Here is a tiny trained network, its code and every weight. The questions are about switching its units off for an input and a class, where a switched-off unit gives its printed mean instead of its output.

import numpy as np


def w(rows, s, z=0):
    codes = np.array(rows[::2]) - 128.0
    scale = np.full(codes.shape[1], s)
    scale[-1] = z or s
    return codes * scale


def norm(h):
    return h / np.sqrt((h * h).mean(-1, keepdims=True) + 1e-5)


def f(y):
    return y / 2 * (1 + np.tanh(0.7978845608 * (y + 0.044715 * y**3)))


def log_softmax(a):
    a = a - a.max(-1, keepdims=True)
    return a - np.log(np.exp(a).sum(-1, keepdims=True))


def net(x, mask):
    res = np.array(x, float).reshape(1, 5) / 4 @ E
    u = 0
    for l in range(4):
        y = f(norm(res) @ A[l][:, :-1].T + A[l][:, -1])
        res = res + np.where(mask[u : u + 9], y, B[l][:, -1]) @ B[l][:, :-1]
        u += 9
    return log_softmax(norm(res)[-1] @ U[:, :-1].T + U[:, -1])


A, B = {}, {}
E = w([
[164,135,207,196,237,49,180,164,65,84,178,232],'x0',
[54,128,116,81,114,37,237,72,28,103,151,20],'x1',
[76,36,70,193,164,195,128,82,133,53,168,120],'x2',
[140,98,225,46,103,202,141,252,116,10,149,81],'x3',
[210,43,147,166,47,66,28,95,15,65,10,142],'x4',
],0.0015)
A[0] = w([
[183,129,146,179,151,200,60,169,196,145,82,178,45],'0.n0',
[133,153,53,185,142,61,145,49,155,211,102,168,82],'0.n1',
[89,3,63,178,186,188,104,93,134,55,170,118,7],'0.n2',
[150,121,184,73,82,176,147,205,132,36,129,115,109],'0.n3',
[134,113,165,97,108,166,142,167,131,68,132,135,39],'0.n4',
[179,128,151,184,157,194,56,165,202,142,79,184,52],'0.n5',
[191,74,143,154,77,98,75,93,50,85,52,134,212],'0.n6',
[73,132,124,111,127,71,238,94,63,101,134,32,86],'0.n7',
[135,129,115,128,122,123,118,133,123,125,141,125,115],'0.n8',
],0.0025,0.0017)
B[0] = w([
[122,119,90,63,75,94,124,105,95,107,196,162,165],'0.n0',
[126,109,149,122,171,161,75,186,86,143,158,81,196],'0.n1',
[144,253,145,170,73,175,161,141,75,126,125,143,148],'0.n2',
[120,106,116,152,179,144,75,146,87,187,160,96,162],'0.n3',
[149,118,116,141,151,121,85,137,98,176,132,100,113],'0.n4',
[119,116,100,72,80,99,127,103,88,109,195,163,172],'0.n5',
[99,148,121,141,160,117,163,170,214,113,158,98,252],'0.n6',
[145,113,90,80,82,116,73,130,141,115,208,216,185],'0.n7',
[122,123,130,125,126,131,136,127,127,137,116,133,123],'0.n8',
],0.0035,0.0023)
A[1] = w([
[102,143,65,227,160,74,92,17,126,242,84,162,30],'1.n0',
[186,53,152,177,67,90,58,91,42,67,2,131,2],'1.n1',
[184,41,139,173,69,72,51,110,46,60,5,125,55],'1.n2',
[125,128,186,103,82,166,180,160,133,40,99,136,27],'1.n3',
[125,139,150,151,126,119,145,115,95,111,116,138,45],'1.n4',
[114,137,108,88,149,127,139,147,181,161,179,123,137],'1.n5',
[113,150,66,204,135,70,124,2,159,216,102,189,42],'1.n6',
[178,158,170,152,195,90,160,173,90,106,203,191,92],'1.n7',
[116,122,150,121,122,141,141,127,133,81,111,134,69],'1.n8',
],0.0023,0.0016)
B[1] = w([
[199,100,105,98,178,155,84,189,64,167,171,55,188],'1.n0',
[113,216,89,90,182,150,226,168,235,155,205,99,149],'1.n1',
[94,213,69,129,196,130,214,187,252,126,219,82,195],'1.n2',
[179,126,104,125,142,126,125,127,110,165,137,104,79],'1.n3',
[165,131,119,78,126,145,154,116,137,145,111,138,76],'1.n4',
[80,118,151,182,134,92,87,139,151,96,105,119,198],'1.n5',
[184,99,142,92,161,171,110,212,88,107,160,57,190],'1.n6',
[109,59,110,108,126,158,111,81,161,140,20,114,250],'1.n7',
[168,137,121,120,130,124,132,123,122,152,137,115,84],'1.n8',
],0.0029,0.0012)
A[2] = w([
[176,195,175,63,108,74,127,156,131,188,93,134,77],'2.n0',
[176,204,170,64,114,76,128,162,124,195,100,131,53],'2.n1',
[113,151,121,136,99,116,105,145,132,118,148,117,79],'2.n2',
[108,152,94,97,45,183,107,123,154,157,123,69,43],'2.n3',
[145,165,165,65,113,57,101,154,144,178,84,144,78],'2.n4',
[192,149,147,135,128,171,114,158,174,128,95,123,6],'2.n5',
[112,79,80,184,150,193,153,52,130,52,163,124,103],'2.n6',
[34,170,151,106,183,180,179,105,188,191,178,145,27],'2.n7',
[135,186,66,166,104,75,165,5,194,168,133,185,89],'2.n8',
],0.0029,0.0015)
B[2] = w([
[110,145,70,231,98,230,150,94,87,75,149,121,201],'2.n0',
[125,124,63,227,116,226,158,101,90,72,147,113,191],'2.n1',
[100,125,155,144,162,121,141,113,132,139,126,156,130],'2.n2',
[170,69,200,134,223,110,180,70,116,116,28,206,211],'2.n3',
[74,150,103,211,101,195,131,118,117,104,154,122,215],'2.n4',
[109,96,80,92,138,122,182,84,92,122,185,115,61],'2.n5',
[134,230,142,177,47,142,139,160,105,172,81,114,254],'2.n6',
[252,140,105,173,105,39,119,191,192,54,93,88,202],'2.n7',
[104,56,233,77,140,189,96,254,101,63,150,49,162],'2.n8',
],0.0027,0.00091)
A[3] = w([
[90,133,117,56,113,32,208,72,36,124,166,64,17],'3.n0',
[102,124,84,40,87,194,97,59,188,166,75,59,97],'3.n1',
[78,129,123,101,120,72,224,88,68,123,155,41,30],'3.n2',
[121,78,244,62,130,223,125,238,94,31,149,75,58],'3.n3',
[144,219,88,195,82,199,189,115,79,124,137,108,86],'3.n4',
[205,124,135,137,135,192,76,136,189,171,150,219,56],'3.n5',
[154,130,197,193,247,69,194,135,67,85,163,246,93],'3.n6',
[163,199,142,102,189,105,198,161,254,149,164,116,6],'3.n7',
[79,117,130,163,103,99,36,157,133,175,97,113,174],'3.n8',
],0.0026,0.0017)
B[3] = w([
[172,117,97,90,77,145,16,154,172,89,174,250,133],'3.n0',
[197,79,184,140,187,100,222,107,84,128,56,205,189],'3.n1',
[226,141,71,128,98,202,61,135,174,132,153,227,145],'3.n2',
[163,149,28,188,216,66,85,74,78,251,154,92,197],'3.n3',
[101,172,173,188,93,186,167,121,73,90,145,141,205],'3.n4',
[127,141,67,74,67,65,152,88,82,70,170,118,189],'3.n5',
[147,90,133,53,70,198,175,58,163,166,13,83,255],'3.n6',
[159,111,60,179,93,70,152,147,185,36,86,63,189],'3.n7',
[108,149,207,97,142,79,164,149,103,85,163,108,201],'3.n8',
],0.0029,0.0013)
U = w([
[143,152,88,152,147,76,167,179,233,80,142,69,154],'0',
[141,109,98,62,72,113,55,117,117,103,210,219,147],'1',
[150,107,108,138,228,125,74,139,41,208,168,56,132],'2',
[143,72,179,93,135,144,185,70,132,140,2,145,143],'3',
[98,190,141,218,80,210,159,117,66,102,140,127,120],'4',
[26,136,250,131,126,64,105,141,105,112,135,117,3],'5',
],0.008,0.0036)

Each question gives the input, the list of numbers given to net, and the class t.
The units are the neurons (one row each of A and B). Each row of codes is followed by its name. A weight is (code - 128) times the scale printed after its matrix; where a second scale follows, it is the last column's (A, B and U).
mask holds one flag per neuron, layer by layer. A switched-off neuron (its flag False) gives its mean, the last column of its row in B, instead of its output. The means were averaged over made-up inputs and are rounded, as every weight is.
A unit's drop is (log p(t) with every unit on - log p(t) with that unit switched off) / (log p(t) with every unit on - log p(t) with every unit switched off).
The circuit of an input: a set's keep is (log p(t) with only the set's units on - log p(t) with every unit switched off) / (log p(t) with every unit on - log p(t) with every unit switched off). Starting from the 12 units with the biggest drops (on a tie, the unit counted first), units are removed one at a time, each time the one whose removal leaves the highest keep (on an exact tie, the one counted first), for as long as the keep stays at least 0.8.
circuit, biggest first: the units of the circuit, biggest drop first
unit that matters most: the unit with the biggest drop
k most important neurons: the k neurons with the biggest drops, biggest first
k most important neurons of layer l: the k neurons of layer l with the biggest drops, biggest first
input [-1,2,-8,-4,6], class 4: 3 most important neurons	(2.n0; 2.n1; 3.n4)
input [8,4,8,0,-6], class 3: circuit, biggest first	(3.n6; 0.n6; 1.n2)
input [-5,-1,7,7,-2], class 2: 2 most important neurons of layer 0	(0.n3; 0.n4)
input [2,2,-6,2,-5], class 4: unit that matters most	0.n6
input [-7,5,3,4,-2], class 3: circuit, biggest first	(3.n1; 2.n3)
input [7,5,5,7,-6], class 2: 2 most important neurons	(3.n3; 0.n6)
input [-2,7,7,-7,0], class 1: circuit, biggest first	(3.n0; 0.n7)
input [-1,-2,1,-4,3], class 2: 4 most important neurons	(0.n6; 1.n0; 0.n7; 1.n6)
input [-6,-7,5,6,-2], class 1: 2 most important neurons of layer 1	(1.n7; 1.n6)
input [-3,-6,-7,-2,0], class 4: circuit, biggest first	(2.n0; 2.n1)
input [-5,6,-4,-8,-1], class 2: circuit, biggest first	(1.n0; 0.n1)
input [-8,-3,2,-8,5], class 2: circuit, biggest first	(1.n0; 1.n6)
input [-5,1,4,7,8], class 0: 3 most important neurons	(1.n2; 1.n1; 0.n1)
input [1,2,1,3,2], class 5: 4 most important neurons	(1.n6; 0.n1; 1.n0; 2.n8)
input [-7,6,1,-5,0], class 3: 3 most important neurons	(3.n1; 2.n3; 0.n5)
input [7,-1,-5,-5,-4], class 3: circuit, biggest first	(3.n6)
input [6,3,4,5,2], class 3: 2 most important neurons	(3.n6; 0.n1)
input [-2,-7,6,2,8], class 0: 3 most important neurons	(1.n2; 1.n1; 0.n7)
input [-5,4,-1,-4,-4], class 3: circuit, biggest first	(3.n1; 2.n3)
input [-7,-3,-8,2,0], class 4: unit that matters most	2.n0
input [7,-6,-2,6,-4], class 3: 3 most important neurons of layer 3	(3.n6; 3.n0; 3.n2)
input [-2,7,-3,-7,4], class 1: 2 most important neurons	(3.n0; 0.n7)
input [-6,8,8,3,-5], class 1: circuit, biggest first	(0.n7; 3.n0; 0.n6)
input [-5,-1,-5,-5,5], class 0: 4 most important neurons	(1.n2; 0.n2; 1.n1; 0.n3)
input [-7,7,0,3,-3], class 1: 3 most important neurons	(3.n0; 0.n7; 1.n7)
input [8,-5,-4,-3,-5], class 3: 2 most important neurons	(3.n6; 0.n6)
